Here is a tiny trained network, its code and every weight. The questions are about switching its units off for an input and a class, where a switched-off unit gives its printed mean instead of its output.

import numpy as np


def w(rows, s, z=0):
    codes = np.array(rows[::2]) - 128.0
    scale = np.full(codes.shape[1], s)
    scale[-1] = z or s
    return codes * scale


def f(y):
    return y / 2 * (1 + np.tanh(0.7978845608 * (y + 0.044715 * y**3)))


def log_softmax(a):
    a = a - a.max(-1, keepdims=True)
    return a - np.log(np.exp(a).sum(-1, keepdims=True))


def net(x, mask):
    res = np.array(x, float).reshape(1, 6) / 4 @ E
    y = f(res @ A[0][:, :-1].T + A[0][:, -1])
    res = res + np.where(mask, y, B[0][:, -1]) @ B[0][:, :-1]
    return log_softmax(res[-1] @ U[:, :-1].T + U[:, -1])


A, B = {}, {}
E = w([
[161,130,74,47,135,44],'x0',
[136,90,35,93,131,140],'x1',
[1,190,125,137,83,186],'x2',
[231,95,120,32,21,139],'x3',
[80,111,206,67,176,138],'x4',
[147,137,169,95,118,136],'x5',
],0.01)
A[0] = w([
[124,78,55,122,141,198,169],'neuron 1',
[183,113,148,47,83,106,169],'neuron 2',
[167,140,93,116,109,42,210],'neuron 3',
[150,44,50,180,176,148,253],'neuron 4',
[94,113,37,155,56,177,79],'neuron 5',
[97,113,104,102,159,66,155],'neuron 6',
[9,178,138,106,147,86,170],'neuron 7',
[65,180,149,143,134,164,175],'neuron 8',
[41,141,80,123,158,193,248],'neuron 9',
[172,206,81,153,158,121,173],'neuron 10',
[103,105,114,66,64,176,215],'neuron 11',
[132,75,66,76,173,153,156],'neuron 12',
[79,95,195,163,170,81,167],'neuron 13',
[170,91,139,142,35,136,167],'neuron 14',
[145,86,174,55,113,205,205],'neuron 15',
[72,197,210,146,134,177,207],'neuron 16',
[152,150,125,129,176,1,144],'neuron 17',
[161,159,132,68,67,132,158],'neuron 18',
[154,120,60,70,164,145,149],'neuron 19',
[123,174,123,75,204,53,155],'neuron 20',
[184,103,92,72,151,59,193],'neuron 21',
[148,132,77,120,144,154,118],'neuron 22',
[23,189,143,85,148,76,209],'neuron 23',
[128,51,150,21,92,74,187],'neuron 24',
[80,100,99,236,165,129,211],'neuron 25',
[102,153,110,70,163,101,154],'neuron 26',
[128,82,99,112,133,187,173],'neuron 27',
],0.0098,0.0038)
B[0] = w([
[83,99,110,182,142,120,178],'neuron 1',
[160,124,81,156,148,178,219],'neuron 2',
[195,158,81,102,130,165,197],'neuron 3',
[144,109,104,167,95,25,212],'neuron 4',
[176,125,111,189,151,107,185],'neuron 5',
[80,167,95,15,147,66,165],'neuron 6',
[53,151,105,136,57,121,220],'neuron 7',
[108,121,175,106,61,102,207],'neuron 8',
[63,144,132,191,66,87,222],'neuron 9',
[133,148,91,114,82,107,160],'neuron 10',
[25,47,79,152,110,176,199],'neuron 11',
[94,142,100,135,153,121,182],'neuron 12',
[142,156,165,91,100,46,204],'neuron 13',
[182,124,128,130,122,152,196],'neuron 14',
[96,71,197,163,176,168,211],'neuron 15',
[119,142,185,125,77,139,244],'neuron 16',
[182,135,104,99,176,92,196],'neuron 17',
[153,84,113,149,150,255,190],'neuron 18',
[123,135,92,165,182,141,183],'neuron 19',
[94,154,142,50,170,73,191],'neuron 20',
[144,131,105,124,150,129,225],'neuron 21',
[105,155,113,152,111,142,146],'neuron 22',
[56,190,163,24,77,124,218],'neuron 23',
[95,98,115,76,214,157,227],'neuron 24',
[150,101,111,176,124,81,221],'neuron 25',
[57,171,100,59,109,103,163],'neuron 26',
[11,108,143,193,177,111,161],'neuron 27',
],0.0078,0.011)
U = w([
[126,70,99,123,165,181,141],'0',
[117,96,94,178,121,99,253],'1',
[172,117,250,152,170,96,107],'2',
[185,149,70,118,76,145,198],'3',
[82,159,146,108,62,102,110],'4',
[124,190,80,85,190,84,40],'5',
[173,128,132,132,173,74,44],'6',
],0.013,0.0019)

Each question gives the input, the list of numbers given to net, and the class t.
The units are the neurons (one row each of A and B). Each row of codes is followed by its name. A weight is (code - 128) times the scale printed after its matrix; where a second scale follows, it is the last column's (A, B and U).
mask holds one flag per neuron, in row order. A switched-off neuron (its flag False) gives its mean, the last column of its row in B, instead of its output. The means were averaged over made-up inputs and are rounded, as every weight is.
A unit's drop is (log p(t) with every unit on - log p(t) with that unit switched off) / (log p(t) with every unit on - log p(t) with every unit switched off).
The circuit of an input: a set's keep is (log p(t) with only the set's units on - log p(t) with every unit switched off) / (log p(t) with every unit on - log p(t) with every unit switched off). Starting from the 12 units with the biggest drops (on a tie, the unit counted first), units are removed one at a time, each time the one whose removal leaves the highest keep (on an exact tie, the one counted first), for as long as the keep stays at least 0.8.
circuit, biggest first: the units of the circuit, biggest drop first
top k neurons: the k neurons with the biggest drops, biggest first
drop of u: that unit's drop, to one decimal
input [1,1,-6,0,5,5], class 5: circuit, biggest first -> (neuron 20; neuron 24)
input [0,-1,-8,-4,6,-1], class 5: circuit, biggest first -> (neuron 20; neuron 6)
input [-7,-8,3,3,-5,5], class 2: circuit, biggest first -> (neuron 7; neuron 23; neuron 9)
input [-4,0,0,2,7,8], class 2: circuit, biggest first -> (neuron 15)
input [7,0,-7,1,-8,7], class 5: circuit, biggest first -> (neuron 24; neuron 20)
input [3,7,-7,-3,-7,-7], class 5: circuit, biggest first -> (neuron 6; neuron 17)
input [3,-8,0,8,-5,-1], class 0: top 2 neurons -> (neuron 18; neuron 24)
input [-5,-1,-7,-6,3,-8], class 6: top 3 neurons -> (neuron 15; neuron 4; neuron 25)
input [6,-6,3,2,-5,7], class 3: drop of neuron 15 -> 0.1
input [-7,-2,3,5,-4,8], class 0: drop of neuron 11 -> 0.2
input [8,7,7,-4,-1,8], class 4: drop of neuron 7 -> 0.4
input [0,-7,-1,-5,6,6], class 4: drop of neuron 18 -> 0.0
